Below is a small trained network, with its code and all its weights. Each question gives an input and a target symbol and asks what happens when units are switched off, that is, made to give their printed mean instead of their output.

import numpy as np


def w(rows, s, z=0):
    codes = np.array(rows[::2]) - 128.0
    scale = np.full(codes.shape[1], s)
    scale[-1] = z or s
    return codes * scale


def norm(h):
    return h / np.sqrt((h * h).mean(-1, keepdims=True) + 1e-5)


def f(y):
    return y / 2 * (1 + np.tanh(0.7978845608 * (y + 0.044715 * y**3)))


def softmax(a):
    e = np.exp(a - a.max(-1, keepdims=True))
    return e / e.sum(-1, keepdims=True)


def log_softmax(a):
    a = a - a.max(-1, keepdims=True)
    return a - np.log(np.exp(a).sum(-1, keepdims=True))


def net(x, mask):
    ids = ['ΛΞΠΣγδεθμτψω'.index(c) for c in x.split()]
    T = len(ids)
    res = E[ids] + P[:T]
    u = 0
    for l in range(2):
        q, k, v = (norm(res) @ M[l].T for M in (Q, K, V))
        z = softmax(np.where(np.tri(T) > 0, q @ k.T / 3**0.5, -1e9)) @ v
        res = res + np.where(mask[u], z, O[l][:, -1]) @ O[l][:, :-1]
        u += 1
        y = f(norm(res) @ A[l][:, :-1].T + A[l][:, -1])
        res = res + np.where(mask[u : u + 8], y, B[l][:, -1]) @ B[l][:, :-1]
        u += 8
    return log_softmax(norm(res)[-1] @ U[:, :-1].T + U[:, -1])


Q, K, V, O, A, B = {}, {}, {}, {}, {}, {}
E = w([
[73,140,107,125,51,128,163,170,196,191,201,201],'Λ',
[104,131,135,114,149,132,97,47,135,83,71,117],'Ξ',
[47,167,133,55,47,65,57,98,171,119,114,158],'Π',
[126,112,82,106,161,159,146,104,222,32,214,161],'Σ',
[218,117,121,147,172,108,147,135,101,111,127,176],'γ',
[192,38,106,168,145,203,105,70,142,123,112,132],'δ',
[180,118,74,93,122,81,58,28,104,192,98,127],'ε',
[238,79,40,185,124,146,130,187,188,183,100,106],'θ',
[189,139,150,128,189,88,84,131,155,111,227,116],'μ',
[233,177,98,154,87,82,115,212,115,141,190,102],'τ',
[181,58,124,196,251,91,106,221,109,103,141,50],'ψ',
[142,113,113,204,174,97,94,95,64,60,159,45],'ω',
],0.017)
P = w([
[168,197,139,141,211,228,112,136,39,126,115,194],'0',
[141,179,141,236,134,157,24,137,158,41,81,161],'1',
[105,142,158,98,146,239,112,203,70,124,151,122],'2',
[159,126,126,192,122,55,96,123,143,66,135,144],'3',
[109,110,148,39,108,208,146,188,73,114,185,112],'4',
[163,139,98,142,72,91,142,102,171,62,174,74],'5',
[150,55,157,6,98,177,168,181,52,103,183,116],'6',
[194,117,137,144,87,89,139,55,162,76,180,49],'7',
],0.013)
Q[0] = w([
[95,237,168,230,158,163,162,112,104,62,128,159],'L0H0',
[152,45,241,15,118,221,36,254,58,111,210,162],'L0H0',
[133,207,110,190,155,191,5,153,156,226,160,26],'L0H0',
],0.0077)
K[0] = w([
[148,157,121,161,145,177,81,77,113,119,92,192],'L0H0',
[167,91,115,138,114,99,112,122,84,141,182,7],'L0H0',
[117,199,145,197,171,98,120,146,91,130,105,139],'L0H0',
],0.013)
V[0] = w([
[123,73,3,153,61,146,55,85,84,195,136,124],'L0H0',
[172,140,204,78,216,94,30,82,174,196,212,80],'L0H0',
[107,134,149,189,74,145,98,105,42,90,223,171],'L0H0',
],0.006)
O[0] = w([
[96,68,35,115,4,164,56,106,117,170,41,118,131],'L0H0',
[116,51,83,75,182,125,140,143,229,151,110,152,195],'L0H0',
[221,81,244,145,107,77,44,151,125,109,124,135,254],'L0H0',
],0.011,0.0046)
A[0] = w([
[85,71,91,43,149,132,120,161,81,190,169,212,180],'L0N0',
[58,125,2,142,133,163,164,168,54,147,105,55,140],'L0N1',
[109,135,108,134,116,167,161,117,205,177,152,207,88],'L0N2',
[41,150,219,115,107,133,183,148,89,132,161,105,1],'L0N3',
[153,101,51,163,172,49,153,107,176,71,85,94,85],'L0N4',
[216,150,87,175,112,95,95,156,144,135,157,182,147],'L0N5',
[84,74,125,113,178,131,174,123,182,215,79,199,50],'L0N6',
[147,139,147,197,52,152,125,107,72,160,133,140,71],'L0N7',
],0.0083,0.003)
B[0] = w([
[139,121,112,88,159,207,122,74,73,121,22,63,200],'L0N0',
[151,155,15,139,86,164,157,45,150,185,168,132,145],'L0N1',
[102,133,150,132,123,119,17,153,78,64,77,51,151],'L0N2',
[189,226,163,75,146,115,199,121,132,127,36,102,128],'L0N3',
[94,124,228,210,76,131,108,72,162,169,147,81,181],'L0N4',
[167,73,69,125,168,154,85,60,182,196,17,98,254],'L0N5',
[107,102,167,39,254,34,148,115,170,90,99,114,134],'L0N6',
[21,107,223,189,177,81,211,135,218,190,139,99,156],'L0N7',
],0.0084,0.0073)
Q[1] = w([
[210,105,88,148,148,254,14,143,106,133,130,82],'L1H0',
[136,148,93,189,96,98,163,86,151,205,220,248],'L1H0',
[134,212,105,211,162,100,87,188,121,115,183,133],'L1H0',
],0.009)
K[1] = w([
[169,73,83,189,140,73,199,132,109,128,167,2],'L1H0',
[58,222,108,139,171,149,80,130,166,180,69,182],'L1H0',
[122,184,187,199,163,151,107,121,108,116,125,193],'L1H0',
],0.0097)
V[1] = w([
[73,32,134,164,172,197,155,88,127,70,115,143],'L1H0',
[116,113,124,163,145,101,125,95,73,59,212,2],'L1H0',
[217,118,65,231,175,181,119,204,165,200,123,110],'L1H0',
],0.0064)
O[1] = w([
[96,126,127,158,123,130,200,75,139,95,54,235,174],'L1H0',
[96,221,103,191,136,46,96,120,175,73,60,194,132],'L1H0',
[121,103,42,93,67,59,169,99,112,9,145,92,254],'L1H0',
],0.012,0.0078)
A[1] = w([
[104,117,80,152,114,49,59,131,137,77,111,151,81],'L1N0',
[153,128,128,179,124,93,202,139,179,102,183,141,136],'L1N1',
[137,123,60,115,145,70,229,106,168,136,129,117,157],'L1N2',
[137,149,140,78,159,181,146,155,46,165,170,116,60],'L1N3',
[129,201,138,221,190,95,152,71,146,101,120,175,49],'L1N4',
[140,103,169,157,103,86,101,96,195,152,28,53,253],'L1N5',
[159,110,130,113,132,112,97,118,141,247,170,105,105],'L1N6',
[137,148,94,57,110,157,141,126,81,88,65,99,106],'L1N7',
],0.011,0.0029)
B[1] = w([
[182,94,100,175,104,145,100,101,95,40,26,95,210],'L1N0',
[110,163,175,143,84,91,108,181,139,228,111,211,163],'L1N1',
[22,178,172,102,141,126,148,154,117,161,146,97,175],'L1N2',
[70,148,80,158,179,120,76,149,51,6,171,141,135],'L1N3',
[133,132,127,112,77,129,126,145,170,159,131,47,170],'L1N4',
[137,139,128,198,124,68,47,67,181,46,124,138,253],'L1N5',
[52,147,166,133,87,63,188,204,183,194,117,116,152],'L1N6',
[149,155,191,169,141,114,162,194,141,203,158,161,176],'L1N7',
],0.013,0.016)
U = w([
[88,121,177,236,76,72,127,87,195,175,202,96,121],'Λ',
[165,201,163,133,141,217,125,88,125,138,115,57,107],'Ξ',
[53,147,113,172,155,156,47,174,65,146,151,161,191],'Π',
[182,222,196,167,75,103,171,125,247,203,167,175,119],'Σ',
[198,193,117,194,135,80,162,148,71,148,213,240,233],'γ',
[154,58,203,191,38,157,222,115,101,146,86,207,81],'δ',
[150,84,72,110,110,174,77,165,151,231,5,167,101],'ε',
[90,192,30,103,62,156,180,69,102,153,175,113,254],'θ',
[112,61,161,52,214,123,147,112,217,111,88,98,42],'μ',
[236,69,142,62,40,108,140,181,119,106,174,47,43],'τ',
[51,191,64,112,146,24,235,174,118,76,29,142,36],'ψ',
[177,157,3,190,111,116,27,86,112,33,89,175,167],'ω',
],0.0057,0.0037)

Each question gives the input, a string of symbols that net reads in full, and the target symbol t.
The units are the heads (3 rows each of Q, K, V and O) and the neurons (one row each of A and B). Each row of codes is followed by its name. A weight is (code - 128) times the scale printed after its matrix; where a second scale follows, it is the last column's (O, A, B and U).
mask holds one flag per unit, layer by layer, with each layer's heads first. A switched-off unit (its flag False) gives its mean, the last column of its rows in O or B, instead of its output. The means were averaged over made-up inputs and are rounded, as every weight is.
A unit's drop is (log p(t) with every unit on - log p(t) with that unit switched off) / (log p(t) with every unit on - log p(t) with every unit switched off).
The circuit of an input: a set's keep is (log p(t) with only the set's units on - log p(t) with every unit switched off) / (log p(t) with every unit on - log p(t) with every unit switched off). Starting from the 12 units with the biggest drops (on a tie, the unit counted first), units are removed one at a time, each time the one whose removal leaves the highest keep (on an exact tie, the one counted first), for as long as the keep stays at least 0.8.
units of the circuit, in order: the units of the circuit, biggest drop first
unit that matters most: the unit with the biggest drop
k most important neurons: the k neurons with the biggest drops, biggest first
top k neurons in layer l: the k neurons of layer l with the biggest drops, biggest first
input Λ Σ Π δ τ τ ω Π, target Σ: units of the circuit, in order : L0N0, L1H0, L0N5
input μ Π μ δ ε, target μ: units of the circuit, in order : L0H0, L0N6
input μ ψ Ξ, target ψ: 2 most important neurons : L1N5, L0N7
input γ Λ Π, target γ: unit that matters most : L1N7
input Ξ τ δ ω δ Σ Σ, target δ: 4 most important neurons : L1N5, L1N7, L0N0, L0N4
input Π τ μ Ξ τ, target τ: units of the circuit, in order : L1H0, L1N5
input Ξ ω μ μ Λ Σ Π, target Σ: 4 most important neurons : L1N7, L0N0, L0N5, L0N7
input δ ψ Π τ τ Σ Ξ, target τ: top 2 neurons in layer 1 : L1N5, L1N7
input ε Π Σ μ Π Λ Σ, target Σ: units of the circuit, in order : L1N0, L1H0
input Λ ε Λ τ τ ψ Λ, target ψ: 2 most important neurons : L0N0, L0N5
input Π ε δ δ Λ, target δ: top 3 neurons in layer 0 : L0N0, L0N5, L0N2
input Λ ω ε ψ Σ, target ψ: units of the circuit, in order : L1H0, L1N5
input μ θ ε γ Λ, target ε: top 3 neurons in layer 0 : L0N0, L0N2, L0N6
input Ξ Σ ψ θ Λ, target ψ: top 2 neurons in layer 0 : L0N2, L0N0
input Π Σ ω ψ Π μ τ, target τ: top 2 neurons in layer 1 : L1N5, L1N1
input θ θ Λ Π Π, target Π: units of the circuit, in order : L0N5, L1H0, L1N3
input Σ τ ω ω Π δ δ, target δ: unit that matters most : L0N5
input δ ψ γ, target ψ: units of the circuit, in order : L1H0, L0H0, L1N5
input ε γ θ ψ Σ τ ε, target τ: top 3 neurons in layer 1 : L1N7, L1N5, L1N0
input ε ψ ψ ε Σ Λ, target ω: units of the circuit, in order : L0N2, L1N0
input Π Ξ Π ε θ δ Σ, target θ: units of the circuit, in order : L0H0, L0N1, L1N5
input δ Λ Λ γ Ξ, target γ: 2 most important neurons : L1N7, L0N5
input Λ δ τ δ Λ, target τ: 2 most important neurons : L0N2, L1N7
input τ γ γ ε Π Π ε, target ε: 2 most important neurons : L0N0, L1N7
